Here is a tiny trained network, its code and every weight. The questions are about switching its units off for an input and a class, where a switched-off unit gives its printed mean instead of its output.

import numpy as np


def w(rows, s, z=0):
    codes = np.array(rows[::2]) - 128.0
    scale = np.full(codes.shape[1], s)
    scale[-1] = z or s
    return codes * scale


def norm(h):
    return h / np.sqrt((h * h).mean(-1, keepdims=True) + 1e-5)


def f(y):
    return np.maximum(y, 0)


def log_softmax(a):
    a = a - a.max(-1, keepdims=True)
    return a - np.log(np.exp(a).sum(-1, keepdims=True))


def net(x, mask):
    res = np.array(x, float).reshape(1, 5) / 4 @ E
    u = 0
    for l in range(3):
        y = f(norm(res) @ A[l][:, :-1].T + A[l][:, -1])
        res = res + np.where(mask[u : u + 10], y, B[l][:, -1]) @ B[l][:, :-1]
        u += 10
    return log_softmax(norm(res)[-1] @ U[:, :-1].T + U[:, -1])


A, B = {}, {}
E = w([
[131,126,127],'x0',
[67,255,246],'x1',
[208,155,149],'x2',
[129,128,121],'x3',
[141,7,253],'x4',
],0.0012)
A[0] = w([
[18,114,101,168],'0.n1',
[11,93,107,167],'0.n2',
[35,109,113,134],'0.n3',
[147,72,76,252],'0.n4',
[131,98,94,195],'0.n5',
[248,164,136,60],'0.n6',
[3,104,105,87],'0.n7',
[109,194,74,239],'0.n8',
[31,99,86,93],'0.n9',
[128,108,137,94],'0.n10',
],0.0032,0.0018)
B[0] = w([
[238,140,151,201],'0.n1',
[228,156,153,201],'0.n2',
[194,147,139,174],'0.n3',
[94,171,218,244],'0.n4',
[102,154,186,193],'0.n5',
[192,163,147,157],'0.n6',
[253,156,138,169],'0.n7',
[82,37,215,255],'0.n8',
[248,164,163,163],'0.n9',
[116,128,134,132],'0.n10',
],0.0026,0.0021)
A[1] = w([
[21,82,143,125],'1.n1',
[118,140,114,44],'1.n2',
[126,126,131,108],'1.n3',
[209,150,136,25],'1.n4',
[127,114,123,75],'1.n5',
[151,156,79,60],'1.n6',
[175,140,1,72],'1.n7',
[143,134,98,23],'1.n8',
[207,129,39,37],'1.n9',
[240,169,140,2],'1.n10',
],0.0017,0.00083)
B[1] = w([
[249,171,188,159],'1.n1',
[106,120,138,128],'1.n2',
[135,120,130,128],'1.n3',
[188,164,133,203],'1.n4',
[119,131,131,128],'1.n5',
[72,122,161,153],'1.n6',
[24,109,235,214],'1.n7',
[112,128,137,129],'1.n8',
[70,126,215,201],'1.n9',
[199,177,125,253],'1.n10',
],0.0014,0.00046)
A[2] = w([
[96,189,58,173],'2.n1',
[60,132,118,88],'2.n2',
[126,130,205,240],'2.n3',
[165,137,220,254],'2.n4',
[128,129,129,119],'2.n5',
[179,23,43,218],'2.n6',
[102,194,1,137],'2.n7',
[215,83,84,158],'2.n8',
[123,46,13,172],'2.n9',
[139,212,70,218],'2.n10',
],0.0036,0.0015)
B[2] = w([
[135,34,145,149],'2.n1',
[155,114,87,131],'2.n2',
[113,120,48,222],'2.n3',
[119,127,33,254],'2.n4',
[127,130,127,128],'2.n5',
[55,228,157,165],'2.n6',
[131,4,176,147],'2.n7',
[108,219,108,164],'2.n8',
[28,227,168,146],'2.n9',
[150,8,153,167],'2.n10',
],0.0036,0.0043)
U = w([
[24,239,163,166],'0',
[108,2,165,164],'1',
[132,133,69,184],'2',
[140,139,80,167],'3',
[227,171,113,136],'4',
[139,133,136,2],'5',
[146,138,183,19],'6',
],0.0087,0.0075)

Each question gives the input, the list of numbers given to net, and the class t.
The units are the neurons (one row each of A and B). Each row of codes is followed by its name. A weight is (code - 128) times the scale printed after its matrix; where a second scale follows, it is the last column's (A, B and U).
mask holds one flag per neuron, layer by layer. A switched-off neuron (its flag False) gives its mean, the last column of its row in B, instead of its output. The means were averaged over made-up inputs and are rounded, as every weight is.
A unit's drop is (log p(t) with every unit on - log p(t) with that unit switched off) / (log p(t) with every unit on - log p(t) with every unit switched off).
most important unit: the unit with the biggest drop
top k neurons: the k neurons with the biggest drops, biggest first
k most important neurons of layer l: the k neurons of layer l with the biggest drops, biggest first
drop when u is switched off: that unit's drop, to one decimal
input [-3,-6,3,-1,-7], class 1: most important unit => 2.n7
input [-5,-7,2,7,7], class 0: 2 most important neurons of layer 2 => [2.n6 2.n9]
input [-8,6,-6,3,-2], class 3: 2 most important neurons of layer 2 => [2.n6 2.n4]
input [-5,-7,7,-1,-8], class 1: 2 most important neurons of layer 0 => [0.n4 0.n5]
input [5,-8,8,-5,5], class 0: top 2 neurons => [2.n6 2.n8]
input [-7,-7,4,7,7], class 0: top 2 neurons => [2.n6 0.n8]
input [-2,5,1,-1,-7], class 1: top 2 neurons => [2.n10 0.n4]
input [0,-5,0,-2,2], class 0: top 2 neurons => [2.n6 0.n8]
input [3,2,-7,0,-8], class 1: top 2 neurons => [2.n10 2.n7]
input [-6,5,-2,3,5], class 3: 4 most important neurons of layer 2 => [2.n4 2.n3 2.n6 2.n9]
input [0,4,-7,4,6], class 4: 3 most important neurons of layer 2 => [2.n10 2.n7 2.n1]
input [-5,-4,4,1,-5], class 1: 3 most important neurons of layer 0 => [0.n1 0.n6 0.n2]
input [6,7,-6,8,0], class 2: top 2 neurons => [0.n4 2.n4]
input [-4,0,-1,-4,3], class 2: top neuron => [0.n8]
input [-6,-8,8,-6,-3], class 0: drop when 2.n8 is switched off => 0.0
input [-4,-3,-6,5,-3], class 4: drop when 0.n2 is switched off => 0.1
input [6,1,-7,4,-7], class 1: drop when 0.n1 is switched off => -0.3
